Here is a tiny trained network, its code and every weight. The questions are about switching its units off for an input and a class, where a switched-off unit gives its printed mean instead of its output.

import numpy as np


def w(rows, s, z=0):
    codes = np.array(rows[::2]) - 128.0
    scale = np.full(codes.shape[1], s)
    scale[-1] = z or s
    return codes * scale


def f(y):
    return np.maximum(y, 0)


def log_softmax(a):
    a = a - a.max(-1, keepdims=True)
    return a - np.log(np.exp(a).sum(-1, keepdims=True))


def net(x, mask):
    res = np.array(x, float).reshape(1, 6) / 4 @ E
    y = f(res @ A[0][:, :-1].T + A[0][:, -1])
    res = res + np.where(mask, y, B[0][:, -1]) @ B[0][:, :-1]
    return log_softmax(res[-1] @ U[:, :-1].T + U[:, -1])


A, B = {}, {}
E = w([
[126,129,125],'x0',
[126,127,122],'x1',
[98,123,97],'x2',
[123,128,126],'x3',
[77,49,254],'x4',
[208,33,33],'x5',
],0.0084)
A[0] = w([
[196,115,83,120],'N1',
[115,65,197,129],'N2',
[171,97,89,157],'N3',
[107,59,103,110],'N4',
[177,206,98,118],'N5',
[55,179,184,49],'N6',
[126,119,142,1],'N7',
[184,129,106,37],'N8',
[95,247,129,99],'N9',
[77,49,168,97],'N10',
],0.012,0.0073)
B[0] = w([
[106,101,175,250],'N1',
[154,225,49,240],'N2',
[66,99,214,254],'N3',
[80,89,179,192],'N4',
[157,202,7,248],'N5',
[235,31,134,217],'N6',
[190,97,80,128],'N7',
[185,65,60,163],'N8',
[184,17,207,252],'N9',
[250,255,16,223],'N10',
],0.007,0.0061)
U = w([
[126,193,63,3],'0',
[123,8,188,75],'1',
[84,125,157,212],'2',
],0.013,0.0059)

Each question gives the input, the list of numbers given to net, and the class t.
The units are the neurons (one row each of A and B). Each row of codes is followed by its name. A weight is (code - 128) times the scale printed after its matrix; where a second scale follows, it is the last column's (A, B and U).
mask holds one flag per neuron, in row order. A switched-off neuron (its flag False) gives its mean, the last column of its row in B, instead of its output. The means were averaged over made-up inputs and are rounded, as every weight is.
A unit's drop is (log p(t) with every unit on - log p(t) with that unit switched off) / (log p(t) with every unit on - log p(t) with every unit switched off).
The circuit of an input: a set's keep is (log p(t) with only the set's units on - log p(t) with every unit switched off) / (log p(t) with every unit on - log p(t) with every unit switched off). Starting from all 10 units, units are removed one at a time, each time the one whose removal leaves the highest keep (on an exact tie, the one counted first), for as long as the keep stays at least 0.8.
units of the circuit, in order: the units of the circuit, biggest drop first
most important unit: the unit with the biggest drop
top k neurons: the k neurons with the biggest drops, biggest first
drop when u is switched off: that unit's drop, to one decimal
input [8,7,-4,4,-5,8], class 1: most important unit	N3
input [-6,-6,-6,-8,7,5], class 0: units of the circuit, in order	(N10 N2)
input [-6,1,8,-3,3,2], class 0: units of the circuit, in order	(N9 N10)
input [2,0,6,-7,5,0], class 0: units of the circuit, in order	(N10 N2)
input [-4,1,1,6,-7,8], class 1: top 2 neurons	(N3 N1)
input [8,-8,2,-3,5,4], class 2: top 2 neurons	(N5 N4)
input [3,3,8,-8,1,-6], class 1: units of the circuit, in order	(N6 N9)
input [-2,-8,0,2,-5,7], class 2: top 2 neurons	(N9 N6)
input [3,-3,0,8,1,-7], class 1: top 2 neurons	(N6 N9)
input [0,7,7,-2,-4,2], class 2: top 4 neurons	(N10 N2 N3 N1)
input [7,3,4,1,-3,-8], class 1: top 2 neurons	(N9 N6)
input [-5,2,3,1,6,-6], class 0: top 3 neurons	(N10 N2 N3)
input [4,2,6,6,4,-8], class 1: top 3 neurons	(N6 N9 N5)
input [-6,0,-7,3,3,-7], class 1: most important unit	N6
input [6,6,5,-2,-4,4], class 2: top 2 neurons	(N10 N3)
input [-4,-1,8,1,6,-6], class 0: top 3 neurons	(N10 N2 N3)
input [5,3,1,3,-6,-8], class 1: drop when N9 is switched off	1.0
input [7,0,-2,4,7,-4], class 0: drop when N4 is switched off	0.0
input [-3,0,6,7,-3,7], class 1: drop when N3 is switched off	0.1
